Here is a tiny trained network, its code and every weight. The questions are about switching its units off for an input and a class, where a switched-off unit gives its printed mean instead of its output.

import numpy as np


def w(rows, s, z=0):
    codes = np.array(rows[::2]) - 128.0
    scale = np.full(codes.shape[1], s)
    scale[-1] = z or s
    return codes * scale


def norm(h):
    return h / np.sqrt((h * h).mean(-1, keepdims=True) + 1e-5)


def f(y):
    return y / 2 * (1 + np.tanh(0.7978845608 * (y + 0.044715 * y**3)))


def log_softmax(a):
    a = a - a.max(-1, keepdims=True)
    return a - np.log(np.exp(a).sum(-1, keepdims=True))


def net(x, mask):
    res = np.array(x, float).reshape(1, 5) / 4 @ E
    u = 0
    for l in range(4):
        y = f(norm(res) @ A[l][:, :-1].T + A[l][:, -1])
        res = res + np.where(mask[u : u + 4], y, B[l][:, -1]) @ B[l][:, :-1]
        u += 4
    return log_softmax(norm(res)[-1] @ U[:, :-1].T + U[:, -1])


A, B = {}, {}
E = w([
[134,79,201,78,100,217,128],'x0',
[169,225,179,49,124,101,172],'x1',
[27,209,170,171,93,147,57],'x2',
[166,186,63,133,182,252,109],'x3',
[218,139,159,189,115,110,69],'x4',
],0.0014)
A[0] = w([
[254,145,179,207,101,111,49,5],'L0N0',
[143,83,233,123,120,207,133,5],'L0N1',
[164,209,151,83,83,111,182,19],'L0N2',
[142,137,111,156,190,96,126,89],'L0N3',
],0.0043,0.0015)
B[0] = w([
[3,111,93,61,169,151,209,248],'L0N0',
[137,140,23,71,48,82,64,159],'L0N1',
[110,42,171,118,234,116,10,179],'L0N2',
[157,145,110,133,86,104,117,139],'L0N3',
],0.0042,0.0014)
A[1] = w([
[227,126,86,71,156,118,199,127],'L1N0',
[44,225,169,135,101,145,63,39],'L1N1',
[83,2,57,239,107,155,89,11],'L1N2',
[91,39,217,141,69,23,116,3],'L1N3',
],0.0033,0.00076)
B[1] = w([
[103,71,166,182,89,127,105,249],'L1N0',
[153,3,155,187,104,106,146,193],'L1N1',
[165,166,230,18,186,92,108,228],'L1N2',
[195,236,126,117,122,205,196,246],'L1N3',
],0.0043,0.0012)
A[2] = w([
[163,139,59,159,161,245,29,2],'L2N0',
[122,154,178,99,226,70,66,10],'L2N1',
[131,193,48,213,175,1,136,52],'L2N2',
[145,127,71,164,188,244,66,22],'L2N3',
],0.0029,0.00086)
B[2] = w([
[156,192,176,118,73,78,207,158],'L2N0',
[134,83,200,53,140,163,83,224],'L2N1',
[122,117,117,7,3,233,71,253],'L2N2',
[135,203,216,94,85,28,224,176],'L2N3',
],0.0029,0.00055)
A[3] = w([
[28,67,170,55,119,178,214,254],'L3N0',
[133,140,130,215,122,158,122,177],'L3N1',
[252,44,36,136,190,115,165,131],'L3N2',
[41,178,160,216,118,84,50,127],'L3N3',
],0.0026,0.00091)
B[3] = w([
[148,180,13,226,203,63,80,252],'L3N0',
[132,39,125,79,101,86,201,114],'L3N1',
[6,126,242,230,64,194,88,173],'L3N2',
[208,11,159,130,144,207,197,120],'L3N3',
],0.0024,0.0022)
U = w([
[188,231,176,136,105,120,248,209],'0',
[139,112,234,65,239,116,40,110],'1',
[103,2,169,233,84,149,133,157],'2',
[56,138,18,143,204,106,145,141],'3',
[145,135,48,66,3,147,36,11],'4',
],0.0074,0.0011)

Each question gives the input, the list of numbers given to net, and the class t.
The units are the neurons (one row each of A and B). Each row of codes is followed by its name. A weight is (code - 128) times the scale printed after its matrix; where a second scale follows, it is the last column's (A, B and U).
mask holds one flag per neuron, layer by layer. A switched-off neuron (its flag False) gives its mean, the last column of its row in B, instead of its output. The means were averaged over made-up inputs and are rounded, as every weight is.
A unit's drop is (log p(t) with every unit on - log p(t) with that unit switched off) / (log p(t) with every unit on - log p(t) with every unit switched off).
The circuit of an input: a set's keep is (log p(t) with only the set's units on - log p(t) with every unit switched off) / (log p(t) with every unit on - log p(t) with every unit switched off). Starting from the 12 units with the biggest drops (on a tie, the unit counted first), units are removed one at a time, each time the one whose removal leaves the highest keep (on an exact tie, the one counted first), for as long as the keep stays at least 0.8.
units of the circuit, in order: the units of the circuit, biggest drop first
top k neurons: the k neurons with the biggest drops, biggest first
top k neurons in layer l: the k neurons of layer l with the biggest drops, biggest first
input [1,5,-8,-1,8], class 2: units of the circuit, in order => (L1N2 L1N0)
input [1,6,2,3,-3], class 1: top neuron => (L0N2)
input [-3,4,8,0,-7], class 2: units of the circuit, in order => (L1N1 L0N0)
input [-8,6,-1,7,3], class 4: top 4 neurons => (L2N2 L1N3 L1N2 L0N3)
input [-1,0,-7,-2,-4], class 2: units of the circuit, in order => (L0N0 L3N2)
input [2,-4,-4,3,5], class 3: units of the circuit, in order => (L0N0 L3N0)
input [-6,5,3,-6,8], class 3: units of the circuit, in order => (L0N0 L1N2)
input [4,3,2,-4,-3], class 0: top 2 neurons => (L1N3 L0N0)
input [4,-1,-3,-2,1], class 4: top 2 neurons => (L0N1 L1N1)
input [-3,-2,-6,-6,-3], class 0: top 2 neurons in layer 1 => (L1N3 L1N1)
input [-8,5,-5,-7,4], class 4: top 3 neurons in layer 1 => (L1N2 L1N1 L1N0)
input [7,-3,2,1,-2], class 4: top 2 neurons => (L0N1 L0N0)
input [7,-5,-5,-6,0], class 4: top 2 neurons => (L0N1 L0N2)
input [-3,0,-1,0,1], class 4: units of the circuit, in order => (L2N2)
input [2,7,0,5,-7], class 1: top 4 neurons => (L0N2 L0N0 L1N3 L2N1)
input [-1,3,-4,1,3], class 2: top 3 neurons => (L1N2 L1N0 L1N3)
input [4,4,-6,2,5], class 2: top 3 neurons => (L1N2 L1N0 L3N2)
input [2,0,-5,7,4], class 0: top 2 neurons => (L2N3 L1N1)
input [6,7,-4,3,-8], class 3: units of the circuit, in order => (L1N2 L3N0)
input [-5,1,-1,-7,6], class 0: units of the circuit, in order => (L1N3)
input [-8,-6,-2,0,-3], class 4: top 3 neurons in layer 0 => (L0N2 L0N3 L0N0)
input [-6,-1,-8,-5,-5], class 2: top 2 neurons => (L0N0 L3N2)
input [7,-8,7,4,7], class 1: top 3 neurons => (L1N2 L1N0 L1N3)
input [6,-1,2,2,6], class 3: top 2 neurons => (L0N0 L2N2)
input [-8,1,-1,-2,-6], class 4: units of the circuit, in order => (L2N2 L0N0)
